Below is a small trained network, with its code and all its weights. Each question gives an input and a class and asks what happens when units are switched off, that is, made to give their printed mean instead of their output.

import numpy as np


def w(rows, s, z=0):
    codes = np.array(rows[::2]) - 128.0
    scale = np.full(codes.shape[1], s)
    scale[-1] = z or s
    return codes * scale


def norm(h):
    return h / np.sqrt((h * h).mean(-1, keepdims=True) + 1e-5)


def f(y):
    return y / 2 * (1 + np.tanh(0.7978845608 * (y + 0.044715 * y**3)))


def log_softmax(a):
    a = a - a.max(-1, keepdims=True)
    return a - np.log(np.exp(a).sum(-1, keepdims=True))


def net(x, mask):
    res = np.array(x, float).reshape(1, 5) / 4 @ E
    u = 0
    for l in range(3):
        y = f(norm(res) @ A[l][:, :-1].T + A[l][:, -1])
        res = res + np.where(mask[u : u + 7], y, B[l][:, -1]) @ B[l][:, :-1]
        u += 7
    return log_softmax(norm(res)[-1] @ U[:, :-1].T + U[:, -1])


A, B = {}, {}
E = w([
[126,129,127],'x0',
[205,146,36],'x1',
[131,127,128],'x2',
[27,133,94],'x3',
[132,253,140],'x4',
],0.012)
A[0] = w([
[182,127,250,63],'L0N1',
[229,87,157,2],'L0N2',
[145,88,224,54],'L0N3',
[246,164,175,44],'L0N4',
[214,113,88,20],'L0N5',
[206,46,158,187],'L0N6',
[145,80,134,79],'L0N7',
],0.024,0.007)
B[0] = w([
[39,188,137,210],'L0N1',
[231,253,141,190],'L0N2',
[23,88,167,186],'L0N3',
[106,209,129,217],'L0N4',
[135,63,33,184],'L0N5',
[204,133,194,245],'L0N6',
[157,117,151,153],'L0N7',
],0.034,0.012)
A[1] = w([
[193,108,56,18],'L1N1',
[19,76,6,64],'L1N2',
[239,97,62,71],'L1N3',
[97,90,227,3],'L1N4',
[173,130,57,21],'L1N5',
[218,1,205,34],'L1N6',
[171,117,24,55],'L1N7',
],0.021,0.0044)
B[1] = w([
[98,87,114,182],'L1N1',
[136,194,194,254],'L1N2',
[118,82,78,236],'L1N3',
[120,58,112,201],'L1N4',
[104,86,141,172],'L1N5',
[255,133,161,231],'L1N6',
[83,75,154,196],'L1N7',
],0.049,0.0071)
A[2] = w([
[181,121,3,239],'L2N1',
[110,151,108,4],'L2N2',
[55,39,124,185],'L2N3',
[141,145,135,33],'L2N4',
[144,168,128,116],'L2N5',
[101,174,45,144],'L2N6',
[38,154,47,205],'L2N7',
],0.035,0.0037)
B[2] = w([
[1,137,186,228],'L2N1',
[168,126,118,140],'L2N2',
[68,46,214,248],'L2N3',
[134,142,149,141],'L2N4',
[134,153,186,197],'L2N5',
[197,99,153,189],'L2N6',
[191,45,118,237],'L2N7',
],0.046,0.011)
U = w([
[126,130,141,231],'0',
[124,127,145,205],'1',
[73,88,124,138],'2',
[190,112,145,59],'3',
[107,198,133,124],'4',
[115,138,99,86],'5',
[92,151,25,12],'6',
[92,153,5,32],'7',
],0.027,0.011)

Each question gives the input, the list of numbers given to net, and the class t.
The units are the neurons (one row each of A and B). Each row of codes is followed by its name. A weight is (code - 128) times the scale printed after its matrix; where a second scale follows, it is the last column's (A, B and U).
mask holds one flag per neuron, layer by layer. A switched-off neuron (its flag False) gives its mean, the last column of its row in B, instead of its output. The means were averaged over made-up inputs and are rounded, as every weight is.
A unit's drop is (log p(t) with every unit on - log p(t) with that unit switched off) / (log p(t) with every unit on - log p(t) with every unit switched off).
The circuit of an input: a set's keep is (log p(t) with only the set's units on - log p(t) with every unit switched off) / (log p(t) with every unit on - log p(t) with every unit switched off). Starting from the 12 units with the biggest drops (on a tie, the unit counted first), units are removed one at a time, each time the one whose removal leaves the highest keep (on an exact tie, the one counted first), for as long as the keep stays at least 0.8.
units of the circuit, in order: the units of the circuit, biggest drop first
most important unit: the unit with the biggest drop
top k neurons: the k neurons with the biggest drops, biggest first
k most important neurons of layer l: the k neurons of layer l with the biggest drops, biggest first
input [1,7,3,-2,-4], class 2: units of the circuit, in order	(L0N5; L2N1)
input [-4,2,-5,7,2], class 4: most important unit	L0N2
input [-1,5,3,-4,5], class 2: 3 most important neurons of layer 0	(L0N5; L0N1; L0N3)
input [3,7,-2,-5,1], class 2: top 2 neurons	(L0N5; L2N1)
input [1,-3,4,-6,-7], class 3: top 3 neurons	(L0N6; L2N1; L0N4)
input [1,6,-4,3,-8], class 3: top 2 neurons	(L1N6; L0N6)
input [-2,1,4,5,4], class 4: top 2 neurons	(L0N4; L0N6)
input [4,0,7,8,7], class 4: top 2 neurons	(L0N4; L1N3)
input [3,-5,5,8,-6], class 4: 3 most important neurons of layer 0	(L0N6; L0N2; L0N3)
input [6,-6,2,-7,-1], class 4: units of the circuit, in order	(L0N1; L2N3)
input [3,8,-5,5,8], class 2: top 2 neurons	(L0N1; L0N3)
input [-3,8,0,6,5], class 2: top 2 neurons	(L0N1; L0N3)
input [4,-2,-3,5,7], class 3: top 4 neurons	(L0N3; L0N5; L1N6; L1N2)
input [4,7,3,0,5], class 2: top 3 neurons	(L0N1; L0N3; L1N7)
input [2,7,-1,5,-8], class 3: units of the circuit, in order	(L2N3)
input [5,4,0,-7,-1], class 4: top 2 neurons	(L0N2; L0N4)
input [0,-5,-4,-6,2], class 4: 2 most important neurons of layer 2	(L2N3; L2N1)
input [-2,3,-6,5,-8], class 3: 3 most important neurons of layer 0	(L0N2; L0N5; L0N4)
input [4,-8,-7,-6,6], class 2: units of the circuit, in order	(L0N2; L1N6)
input [6,-1,-2,-5,8], class 3: most important neuron of layer 2	(L2N7)
